Here is a tiny trained network, its code and every weight. The questions are about switching its units off for an input and a class, where a switched-off unit gives its printed mean instead of its output.

import numpy as np


def w(rows, s, z=0):
    codes = np.array(rows[::2]) - 128.0
    scale = np.full(codes.shape[1], s)
    scale[-1] = z or s
    return codes * scale


def norm(h):
    return h / np.sqrt((h * h).mean(-1, keepdims=True) + 1e-5)


def f(y):
    return y / 2 * (1 + np.tanh(0.7978845608 * (y + 0.044715 * y**3)))


def log_softmax(a):
    a = a - a.max(-1, keepdims=True)
    return a - np.log(np.exp(a).sum(-1, keepdims=True))


def net(x, mask):
    res = np.array(x, float).reshape(1, 2) / 4 @ E
    u = 0
    for l in range(3):
        y = f(norm(res) @ A[l][:, :-1].T + A[l][:, -1])
        res = res + np.where(mask[u : u + 5], y, B[l][:, -1]) @ B[l][:, :-1]
        u += 5
    return log_softmax(norm(res)[-1] @ U[:, :-1].T + U[:, -1])


A, B = {}, {}
E = w([
[144,109,127,3],'x0',
[13,142,177,87],'x1',
],0.0034)
A[0] = w([
[234,133,123,174,172],'0.n1',
[42,241,97,112,176],'0.n2',
[1,67,52,134,79],'0.n3',
[216,126,146,150,3],'0.n4',
[53,234,175,130,86],'0.n5',
],0.0044,0.0035)
B[0] = w([
[74,40,165,100,250],'0.n1',
[139,57,129,133,215],'0.n2',
[119,55,53,69,132],'0.n3',
[23,113,1,97,97],'0.n4',
[81,98,144,140,162],'0.n5',
],0.006,0.0022)
A[1] = w([
[217,97,18,165,94],'1.n1',
[114,217,2,138,143],'1.n2',
[119,155,37,151,93],'1.n3',
[104,210,60,233,5],'1.n4',
[162,151,189,181,126],'1.n5',
],0.0072,0.0021)
B[1] = w([
[51,78,126,64,252],'1.n1',
[151,105,149,45,35],'1.n2',
[195,120,110,2,54],'1.n3',
[151,81,78,201,148],'1.n4',
[108,176,165,136,184],'1.n5',
],0.0087,0.0016)
A[2] = w([
[168,159,149,5,149],'2.n1',
[153,40,188,174,97],'2.n2',
[155,106,91,179,254],'2.n3',
[155,117,96,139,123],'2.n4',
[34,253,183,137,83],'2.n5',
],0.0069,0.0025)
B[2] = w([
[120,208,146,255,225],'2.n1',
[200,161,101,96,253],'2.n2',
[104,208,165,87,210],'2.n3',
[97,143,232,62,106],'2.n4',
[183,84,79,56,196],'2.n5',
],0.0075,0.0026)
U = w([
[96,194,154,249,223],'0',
[41,29,115,78,137],'1',
[238,173,108,72,7],'2',
],0.015,0.0019)

Each question gives the input, the list of numbers given to net, and the class t.
The units are the neurons (one row each of A and B). Each row of codes is followed by its name. A weight is (code - 128) times the scale printed after its matrix; where a second scale follows, it is the last column's (A, B and U).
mask holds one flag per neuron, layer by layer. A switched-off neuron (its flag False) gives its mean, the last column of its row in B, instead of its output. The means were averaged over made-up inputs and are rounded, as every weight is.
A unit's drop is (log p(t) with every unit on - log p(t) with that unit switched off) / (log p(t) with every unit on - log p(t) with every unit switched off).
The circuit of an input: a set's keep is (log p(t) with only the set's units on - log p(t) with every unit switched off) / (log p(t) with every unit on - log p(t) with every unit switched off). Starting from the 12 units with the biggest drops (on a tie, the unit counted first), units are removed one at a time, each time the one whose removal leaves the highest keep (on an exact tie, the one counted first), for as long as the keep stays at least 0.8.
units of the circuit, in order: the units of the circuit, biggest drop first
unit that matters most: the unit with the biggest drop
k most important neurons: the k neurons with the biggest drops, biggest first
drop of u: that unit's drop, to one decimal
input [-2,-7], class 1: unit that matters most : 1.n1
input [-1,-2], class 2: 3 most important neurons : 0.n1; 1.n1; 2.n2
input [6,-6], class 0: 4 most important neurons : 2.n1; 0.n2; 0.n3; 2.n5
input [8,7], class 0: units of the circuit, in order : 2.n1; 0.n1
input [2,3], class 2: 3 most important neurons : 1.n1; 2.n2; 0.n1
input [-1,-4], class 1: 3 most important neurons : 0.n4; 1.n1; 2.n1
input [-2,4], class 1: 2 most important neurons : 2.n1; 0.n5
input [-3,2], class 2: 2 most important neurons : 1.n1; 2.n5
input [-1,2], class 2: 3 most important neurons : 1.n1; 2.n2; 2.n1
input [-2,-4], class 1: 2 most important neurons : 1.n1; 2.n1
input [-1,-3], class 2: 4 most important neurons : 0.n1; 2.n2; 0.n3; 1.n1
input [-1,-1], class 2: 2 most important neurons : 1.n1; 0.n1
input [7,-6], class 0: drop of 2.n1 : 1.1
input [-3,6], class 1: drop of 2.n1 : 0.4
input [-2,6], class 1: unit that matters most : 2.n1
input [5,-3], class 0: drop of 2.n1 : 0.3
